[128 = 0]
[133 145 133 142 103 142 171 107 123 139 128 124 163 164 119 140 140 121
 134 124 143 127 162 180 116 138 102  57 128 138 156 130 118 151 125 175
 114 128 127 147 100 110 102 117 134 129 122 115 123 130 131 157 127 118
 126 121 113 130 119 158 144 106 133 150 151 166  67 121 136 122 156 173
 112 104 124  81 137 127 121 169 131 153 122 114 110 139 102   1 140 109
  88 128 105 131 110 123 130 139 140 125 122 115 129 124 132 149 140 126
 154 107 124  90 131 125 135 101 144 148] -> 0
[121  98 131 138 129  92  99 155 123 109 135 118 138 136 125 113 127 127
 129 138 153 122 210  36 128 143 132 139 128 150 117 112 129 162 123 106
 131 128 118 115 148 127 126 116 156 110 123 117 119 128 132 110 134 108
 123 119 134 139 140 126 139 108 117  71 139 132  73 135 124 133 140  65
 190 141 134 126 109 131 129  86 139 149  99 140  74 109 112 156 116 147
 142 117 153 120 110 109 119 173 143 119 112 176  97 130 118 103 115 130
 131 161 125  71 124 138 111 111  93  98] -> 7
[148 129 120 110 135 149 110 124 137 133 117 148 102 106 138 127 114 137
 122 107 102 137  66 119 143 105 146 175 130 102 109 144 143 107 131 118
 135 130 131 122 131 138 143 151  96 143 141 141 142 124 128 130 135 146
 130 129 152 118 123  96 116 164 130 140 109 111 255 134 119 136  92 153
  99 147 135 181 138 134 134 136 113  93 142 134 195 120 165 252 137 129
 116 131 116 139 152 144 134 103 120 143 150 115 151 123 147 115 138 126
 108 136 137 198 123 125 153 153 133 135] -> 10
[139 172 129 137 105 153 170 100 126 138 132 125 142 159 121 137 139 123
 133 122 138 126 153 233 118 138 116  77 126 133 160 122 115 132 125 161
 113 130 131 146 106 108 110 123 117 133 121 120 128 131 134 167 127 123
 130 130 108 125 120 155 140 109 132 151 144 177  90 121 138 114 158 184
  90 105 117  84 136 116 121 173 119 151 131 109 106 145 115   1 142 105
  72 128  98 131 122 130 132 115 120 121 126 118 129 121 138 170 158 127
 139  97 126 116 135 123 132 102 154 146] -> 0
[149 149 118 118 122 170 150  98 136 142 109 137 114 114 132 135 118 136
 125 116 109 134  32 200 137 115 131 148 128 104 129 144 136 110 134 144
 132 130 128 135 115 127 129 135 103 145 137 139 139 124 118 139 127 140
 131 143 135 110 123 116 120 171 131 168 128 118 169 124 126 132 114 191
  81 118 124 128 141 121 129 142 112 103 142 119 188 133 152 153 143 111
  74 140 100 138 154 149 139  88 113 144 150  99 158 122 141 138 145 124
 125 110 133 192 133 117 142 128 158 150] -> 7
[141 156 126 132 110 172 164  88 130 139 117 121 125 131 127 132 131 118
 132 146 120 133  65 187 118 123 120  95 124 112 140 136 134 115 129 163
 122 134 133 146  92 114 129 121 110 144 128 129 134 128 128 149 129 137
 129 135 108 117 126 160 125 148 140 187 142 140 160 120 134 121 135 215
  91 104 118 107 144 133 125 161 120 126 147 110 166 136 128   1 146  93
  79 140  94 138 143 145 133 109 109 139 141  98 152 131 137 167 150 134
 133  85 129 160 138 113 143 128 150 160] -> 2
[133 129 120 110 143 151 112 125 140 130 120 141  97 105 138 119 120 132
 124 120  98 133  19 143 141 114 137 184 129 105 113 139 144  98 135 114
 134 126 133 120 138 137 152 138 103 142 140 140 138 123 119 118 126 147
 134 140 142 120 132 105 117 162 123 138 105 110 217 130 117 130  96 137
 126 136 134 162 129 122 133 130 114  97 151 137 164 138 160 255 139 131
 135 136 125 133 158 143 134  79 123 137 148  99 150 129 132 132 144 121
 122 130 132 188 126 127 135 145 138 125] -> 11
[148 149 122 119 116 182 155  97 134 138 107 139 125 128 136 133 123 129
 126 134 112 136  26 182 134 122 126 129 130  96 132 149 145  96 129 146
 130 129 130 140 100 122 130 141 115 144 131 139 134 124 123 155 124 148
 132 137 123 111 117 148 109 154 135 190 130 132 183 126 132 128 111 185
  81 122 124 148 148 138 130 155 118 111 164 113 171 135 147  85 138 107
 110 136 101 143 150 149 138  87 107 140 151  75 168 126 134 144 150 123
 138 105 132 180 135 116 157 140 156 159] -> 6
[140 130 125 110 141 129  76 152 132 120 132 146 106 108 135 135 117 137
 123  91 113 132 113 119 143 119 153 191 132 103 106 143 144 133 129 104
 138 133 124 109 134 138 146 144 108 130 143 141 134 125 126  87 131 134
 128 134 160 130 129  78 126 168 113  78  96 110 163 143 113 131 100  94
 139 158 145 168 121 105 135  96 113 107 123 151 130 110 156 255 120 143
 190 130 145 134 139 133 140 136 144 122 136 166 127 127 139  96 128 122
 109 164 134 151 121 134 127 147 104 110] -> 12
[127 139 136 143 120  86 138 127 118 118 150 121 170 153 119 136 138 128
 134 122 150 121 255 127 124 136 118 105 129 152 145 111 111 167 123 144
 117 124 121 133 111 117  93 122 156 113 119 115 119 133 134 142 127 108
 124 111 108 140 130 148 147  97 129 110 143 153  58 125 138 127 159 133
 146 122 121  92 124 130 124 133 141 161 111 127  91 114 101   1 116 119
 117 118 127 119  99 114 121 182 138 114 105 182  95 122 124 124 121 125
 132 134 122  71 127 133 123  95 114 119] -> 2
[148 168 124 122 120 175 179  84 134 148 106 130 117 135 129 138 124 128
 129 113 118 136  68 206 128 116 136 115 128 104 142 145 136  97 135 156
 129 133 128 147  99 117 126 155  93 146 131 135 139 124 128 167 123 146
 127 136 122 114 119 144 116 160 146 180 139 126 168 125 140 127 119 180
  74 109 123 129 147 136 125 148 119 118 151 111 167 143 149  51 138 100
  80 135  93 143 145 147 133  92 109 139 144  99 166 126 141 160 145 130
 129  88 131 175 137 116 160 126 170 166] -> 4

[136 122 121  86 126 132 136 110 118 124 136 123 117 128 118 132  67 120
 127 114 119 136 126  91 115 146 132 117 118 113 132 115 140] -> 6
[121 118 133 173 153 121 123 141 139 136 102 138 142 132 141 112 134 131
 137 143 150 131 127 143 159 115 120 115 119 137 114 138 119] -> 9
[136 126 157 122 147 126 123 199 121 128 112 108 118 138 134 106  74 117
 139 138 126 140 125  70 132 128 127  98 112 135 129 115 138] -> 10
[120 107 117 152 132 136 128 148 123 138 114 142 134 124 110  90 116 127
 125  91 140 129 133 115 139 126 127 119 107  86 124 123 127] -> 8
[127 115 123 127 141 135 128 156 117 133 114 124 127 125 116  87  75 119
 124  61 128 127 141  92 142 118 129 109 104  98 126 109 129] -> 10
[132  88 169 134 164 125 100 210  88 115 104  72 102 135 136  65   1 103
 150  43  57 138 124   1 137 128 132  90  75 110 146  85 166] -> 12
[123 140  84  78 131 148 169 185 136 105 127 114 120  84 155 145 189 130
 143 212  95 102 104 158 127 173 144 146 153 147 153 118 131] -> 0
[121 118 131 142 147 128 119 176 129 135 108 131 133 129 123  99 119 121
 130  93 129 130 134 117 147 123 127 115 102 111 127 124 120] -> 10
[111 149 110 201 135 134 144 148 133 120 120 129 137 131 169 151 199 143
 136 152 132 109 116 150 132 134 130 148 151 170 133 131 129] -> 2
[115 124  99 166 123 150 164 186 116 114 133 119 124 116 154 134 203 126
 138 116 117 108 118 152 123 144 142 141 145 139 144 107 136] -> 1
[114 123  93 141 127 148 157 145 128 109 119 119 127  85 143 145 189 130
 137 134  98 100 106 174 138 156 139 151 141 130 149 115 122] -> 0
[120 123 164 158 140 127 144 237 111 132 133 123 120 177 163  88  76 117
 144  66 137 136 142  83 121 115 132  93 113 141 136 104 149] -> 10
[135 115 127 130 157 117  94 158 140 129 101 115 127 111 118 118 100 127
 133 180 119 134 120 120 168 137 116 115 114 133 115 137 126] -> 10
[115 133 120 173 122 139 147 177 110 122 150 121 129 156 160 119 172 127
 140  87 128 116 127 133 107 129 138 143 145 141 141 114 140] -> 2
[130 135 134 119 137 121 125 142 132 128 123 128 124 137 131 155 122 131
 128 159 126 133 124 122 130 136 129 120 123 128 127 130 132] -> 7
[141 137 106  69 118 132 123  83 123 114 127 103 116  98 122 160 140 133
 126 181  99 128 102 114 122 157 129 144 131 128 133 115 133] -> 3
[114  55 156 255 178 133  69 163 104 128  66 111 138 108 122  15  60 125
 140  11  61 120 133  65 186  97 117 111  57  82 152 100 141] -> 12
[107 146 144 217 132 125 144 179 117 124 142 133 134 177 190 114 177 139
 142 113 155 121 137 144 119 111 129 134 140 169 126 129 135] -> 3
[111 147 110 177 125 141 150 148 118 124 123 125 136 138 144 129 194 137
 131 106 131 110 120 158 133 126 132 149 141 136 135 123 128] -> 2
[129 138 182 188 168 111 119 195 119 128 113 110 125 174 182  99  90 126
 149 161 147 137 139  81 129 112 124  98 115 164 128 128 135] -> 10
[128 124 139 172 149 120 118 157 142 130 116 132 129 130 144 123 116 124
 134 154 132 134 132 132 137 118 122 121 122 136 124 135 129] -> 8
[119  89 129 198 169 133  86 164 133 135  76 117 138 103 127  62 107 130
 137  65 108 123 130 104 183 108 116 114  84 105 131 123 119] -> 11
[111 134 107 174 124 150 169 192 115 119 130 124 130 109 157 123 217 123
 139  92 109 106 118 169 127 149 143 136 137 128 152 106 124] -> 1
[121 129 148 159 125 124 136 163 126 132 137 136 126 157 158 123 132 126
 133  90 141 126 135 124  90 117 132 126 123 143 131 122 136] -> 6
[132 125 149  73 110 137 161 160  94 121 163 112 105 154 126 121  58 107
 130  54 104 137 127  60  85 148 144 116 116 103 140  86 159] -> 5
[130 160 123 100 143 133 135 170 131 102 127  97 114 107 176 178 127 138
 143 231 106 116  98 137 120 151 129 148 156 180 143 128 142] -> 1
[122 133  88 145 133 145 162 168 137 108 119 110 121  84 147 148 200 126
 140 188  99 102 104 168 144 162 139 149 140 143 146 124 114] -> 0
[121 129 148 135 128 135 153 172 113 124 148 123 123 164 161 128 129 126
 137  78 139 125 131 105 100 123 137 128 133 136 130 111 154] -> 4
[129 142  87 136 128 130 127 116 138 118 116 126 128 103 139 154 193 138
 129 178 103 116 110 152 136 144 129 155 153 152 135 132 118] -> 2
[129 121 140 104 125 128 128 147 120 129 133 122 124 125 118 118  83 112
 130 112 121 136 129  99 132 135 132 122 125 113 129 120 133] -> 8
[130 134 128 108 135 130 128 136 133 125 128 120 124 132 126 124 108 130
 135 158 124 128 127 123 135 131 128 119 123 132 121 126 130] -> 7
[125 120 117 134 138 127 128 163 130 134 121 129 132 123 120 109 128 122
 127 112 134 128 134 138 147 120 126 117 113 116 120 131 121] -> 9
[134 127 155  74 133 128 135 176 111 122 142 102 111 141 128 120  41 110
 134 125 113 150 128  68 114 147 136 105 117 136 128  99 153] -> 8
[124 119 136 124 138 131 130 179 118 135 109 127 125 132 127  92  92 121
 134  83 135 128 132 103 141 134 130 113 103 108 128 112 132] -> 9
[113 145 115 205 141 126 135 152 137 120 132 125 138 143 169 143 202 140
 139 159 131 109 114 174 132 126 128 147 145 175 130 138 126] -> 2
[119 138 104 181 128 142 153 171 119 114 138 116 127 121 154 138 181 127
 141 123 114 108 116 157 124 138 139 146 147 143 144 112 130] -> 1
[116  91 116 232 161 134  91 162 126 135  76 112 131 115 121  46  90 124
 138  30 108 123 136 114 179 109 119 107  82  98 132 102 129] -> 12
[134 129 151  96 130 125 127 159 124 127 135 121 118 140 139 129  99 121
 132 149 125 137 127  93 115 132 130 115 123 129 128 119 134] -> 7
[111 167  99 115 140 153 196 239 138  99 139  94 114  93 176 133 191 114
 156 214  88 101 108 191 107 171 152 125 152 160 171 106 143] -> 0
[129 127 139 112 129 127 141 138 116 118 138 117 119 139 147 148 113 131
 135 152 113 130 123  92 112 132 134 135 142 150 136 121 142] -> 4
[127 118 128 145 136 126 126 153 127 132 117 129 131 132 128 102 138 123
 124 115 133 129 134 111 136 124 129 117 116 131 129 123 131] -> 8
[125 133 131 123 132 133 125 164 125 131 129 136 129 129 111  98 101 124
 133 111 126 129 135 124 134 128 130 118 116 109 130 119 129] -> 8
[156 117 214   1 120 129 159 255  64 106 185  51  63 182 130 136   1  71
 147  56  66 171 116   1  44 172 158  73 114 110 156  38 204] -> 9

[140 122 166 128 144 116 137 140 120 139  97 138 173 118 146 130 143 143
 125  71 166 133  27 130  65 126 129 104 124  97 104 123  87 137 135 123
  85 118 126  86 121 157 142 144] -> 4
[140 121 161 126 140 112 133 147 120 136 101 137 165 112 140 130 140 144
 132  66 161 131  43 132  53 126 132 105 126 101 116 126  93 137 143 130
  83 110 126  88 125 146 140 146] -> 4
[109 139 136 132  72 123 156 101 143 130 102 144 169 116 111 118 143 131
 133 127 186 134 196 117 137 124 137 127 124  97  80 113 110 122  90 100
 130 141 151 134 142 135 115 121] -> 12
[144 121 160 131 141 113 133 140 118 136  88 141 184 107 157 132 140 144
 128  61 174 133   1 132  68 126 129 101 123  97 111 125  86 139 145 127
  83 111 123  87 125 156 144 145] -> 4
[143 121 171 128 143 114 136 144 118 137  90 139 184 108 150 131 142 145
 128  60 174 133  15 132  52 126 130 103 124  95 108 124  84 138 143 128
  80 112 125  82 126 156 143 147] -> 4
[145 122 170 129 146 121 137 142 118 134  84 135 181 117 151 131 141 143
 124  74 170 133  14 132  64 127 127 107 124 100 109 126  83 137 144 129
  84 114 123  81 129 162 143 145] -> 4
[ 99 127  87 121 113 111 112 124 137 142 202 124  52 138  84 122 128 122
 136 135  84 120 238 120 148 124 136 128 134 149 131 121 175 125 109 111
 146 138 142 165  89  84 117 120] -> 8
[140 112 111 121 172 110  94 165 115 133 178 120  71 123 131 136 118 133
 137  89  76 118  71 138  83 129 129 115 133 154 178 140 155 138 168 149
 108 104 111 120 100  98 141 141] -> 0
[116 143 145 132  85 145 165 100 143 123  90 134 173 134 114 119 140 125
 123 163 180 137 209 119 148 126 130 142 124 101  80 118 102 118  87 109
 140 149 147 126 158 153 114 118] -> 12
[142 122 167 129 147 119 135 141 120 137  93 136 173 120 148 131 141 142
 124  74 168 133  19 132  65 127 128 108 124 101 108 125  85 137 139 127
  88 116 124  86 124 160 143 146] -> 4
[141 119 114 121 156 122 107 161 120 122 165 118  90 122 126 134 116 130
 139 115  91 122 128 137  94 130 130 128 133 150 172 142 149 132 159 155
 118 108 114 118 124 102 133 136] -> 0
[111 135  89 125 116 143 126 117 138 121 177 114  68 150  98 124 116 111
 128 194  81 123 255 124 189 129 128 155 133 160 142 131 173 117 108 129
 172 145 134 167 129 100 112 111] -> 8
[113 137 130 128  92 127 148 112 140 131 122 135 144 127 107 120 138 128
 130 135 159 132 205 120 132 125 134 131 127 109  95 118 124 123  98 109
 130 139 145 133 136 130 121 123] -> 12
[150 122 169 131 135 116 135 143 118 128  76 142 197  99 162 132 137 144
 132  65 181 134   2 133  65 128 130 105 123  95 119 128  81 138 151 134
  83 106 121  85 140 161 142 144] -> 4
[150 122 166 132 142 118 133 138 116 130  71 141 194 103 166 133 136 143
 128  67 175 133   1 134  73 128 127 104 123  97 119 128  81 138 154 133
  87 109 119  88 136 159 145 143] -> 4
[103 133  75 128  95 124 115 109 140 126 182 125  69 130 101 123 118 114
 137 167  88 121 245 121 201 127 132 145 132 158 146 126 185 119 110 118
 171 141 137 187 118  83 111 109] -> 8
[109 133  92 122 120 136 121 123 138 128 187 114  60 153  91 124 121 115
 128 180  79 122 255 124 169 128 130 150 134 157 137 129 170 119 109 126
 162 142 136 157 118 101 116 116] -> 8
[147 121 168 132 139 110 134 143 117 132  74 145 191  97 163 132 139 146
 132  51 182 134   1 133  59 127 130  99 122  94 117 126  80 140 153 130
  84 106 121  85 133 155 144 146] -> 4
[111 140 141 133  86 134 156  95 140 132  97 139 172 131 119 119 142 127
 122 144 177 135 167 117 157 125 130 131 123 101  76 113 106 122  88  99
 135 148 146 134 139 151 117 119] -> 12
[113 131 101 121 137 143 122 128 135 129 187 107  59 165  91 125 122 115
 121 184  73 122 245 125 162 129 126 150 135 157 132 131 164 120 109 129
 158 145 133 148 114 111 118 119] -> 8
[145 118 114 124 174 128 101 155 115 122 157 114  85 132 139 137 112 126
 129 124  75 121  90 138 120 132 123 130 132 160 178 143 154 133 167 156
 128 113 108 124 119 111 138 134] -> 0
[112 137 149 133 103 136 154  95 137 140  92 136 168 143 125 121 145 128
 112 137 168 135 128 117 152 125 126 126 123 100  68 111  97 124  89  96
 131 152 144 128 123 163 125 123] -> 12
[144 116 117 122 168 118 102 162 116 128 166 118  86 125 130 136 118 132
 136 101  86 121  81 138  87 130 128 122 133 147 171 142 148 135 166 154
 113 106 113 117 114 104 139 139] -> 0
[150 123 169 136 149 125 132 128 114 130  57 139 198 114 177 135 135 139
 119  84 169 135   1 133 102 129 121 107 120 101 115 126  81 138 150 128
  97 117 116  96 132 170 146 140] -> 4
[113 139 149 133  83 129 158  98 140 133  87 143 179 125 121 119 145 131
 125 126 188 136 161 117 135 124 132 127 123  92  71 113  98 123  90  98
 127 144 148 127 139 152 120 123] -> 12
[150 120 169 129 133 103 136 152 118 132  87 146 193  90 155 132 139 150
 140  41 187 133  12 134  33 126 135  98 124  93 121 128  84 140 156 134
  73  99 124  79 136 144 143 149] -> 4
[149 120 165 132 147 116 131 141 115 133  77 139 187 108 166 133 137 143
 126  68 166 133   1 134  74 128 126 103 123 102 119 128  85 139 154 132
  89 110 118  91 129 161 146 145] -> 4
[106 132  81 126 107 128 117 114 138 128 183 122  63 140  98 124 118 114
 133 174  78 121 247 122 183 127 130 145 133 158 146 127 179 119 111 121
 169 142 136 177 116  90 113 112] -> 8
[143 118 115 127 160 122 100 152 117 121 143 121 102 117 147 137 112 128
 134 115  91 122  61 138 114 131 125 124 130 153 176 141 149 134 168 153
 125 109 109 129 123 107 138 134] -> 0
[108 131  96 126 118 131 119 118 136 130 176 119  72 145  98 124 122 117
 128 166  88 122 222 123 173 127 129 142 133 152 136 127 170 122 112 121
 159 142 135 164 113 101 116 117] -> 8
[106 132  91 126 118 133 118 111 136 133 180 118  64 152 101 124 122 114
 124 173  80 122 220 122 190 127 126 143 132 156 133 124 168 121 107 116
 166 148 135 170 106 102 117 114] -> 8
[143 117 107 123 158 121  99 162 118 120 168 118  82 119 130 136 112 129
 140 116  76 120 118 139  99 131 129 129 133 157 188 145 157 132 167 160
 124 105 111 126 125  96 135 134] -> 0
[145 116 114 122 164 119 102 165 117 123 164 118  89 120 132 136 113 131
 139 109  87 121  97 139  90 130 129 123 133 153 181 144 150 133 169 157
 115 104 111 120 121 100 136 137] -> 0
[111 135 140 130 100 126 149 104 137 140 114 138 154 135 116 120 145 130
 122 125 165 133 152 118 134 124 131 122 125 104  78 112 106 126  94  98
 125 145 146 128 121 146 123 126] -> 12
[109 133  81 132 103 134 115 105 137 120 157 125  83 129 118 125 113 112
 132 184  89 124 214 123 217 129 126 148 130 159 152 129 170 120 117 124
 175 141 130 186 128  93 114 107] -> 8
[109 139 141 132  98 138 157  93 140 137 102 135 162 147 117 120 142 125
 114 150 162 134 169 116 164 125 127 130 124 104  72 112 107 122  84  98
 141 154 147 137 126 159 119 120] -> 12
[143 118 115 122 172 128 104 158 118 125 164 113  82 138 130 136 115 127
 129 126  75 121  99 138 108 131 125 129 133 156 171 142 150 132 160 154
 124 114 112 123 116 111 137 135] -> 0
[151 121 177 128 147 116 139 154 117 134  82 139 190 109 150 132 140 147
 129  59 179 134   6 134  37 127 130 103 123  93 111 128  73 139 149 134
  73 107 122  71 134 162 145 149] -> 4
[113 134  92 126 116 140 123 117 137 122 172 116  74 147 101 125 117 113
 127 189  86 123 247 124 187 129 127 152 133 155 140 129 166 119 109 128
 167 144 133 164 129 103 114 113] -> 8
[117 136 140 131  92 128 150 109 138 130 105 139 164 123 118 121 140 130
 128 131 171 134 168 121 128 125 130 129 125 103  91 118 109 124 103 109
 129 138 143 126 141 141 120 124] -> 12
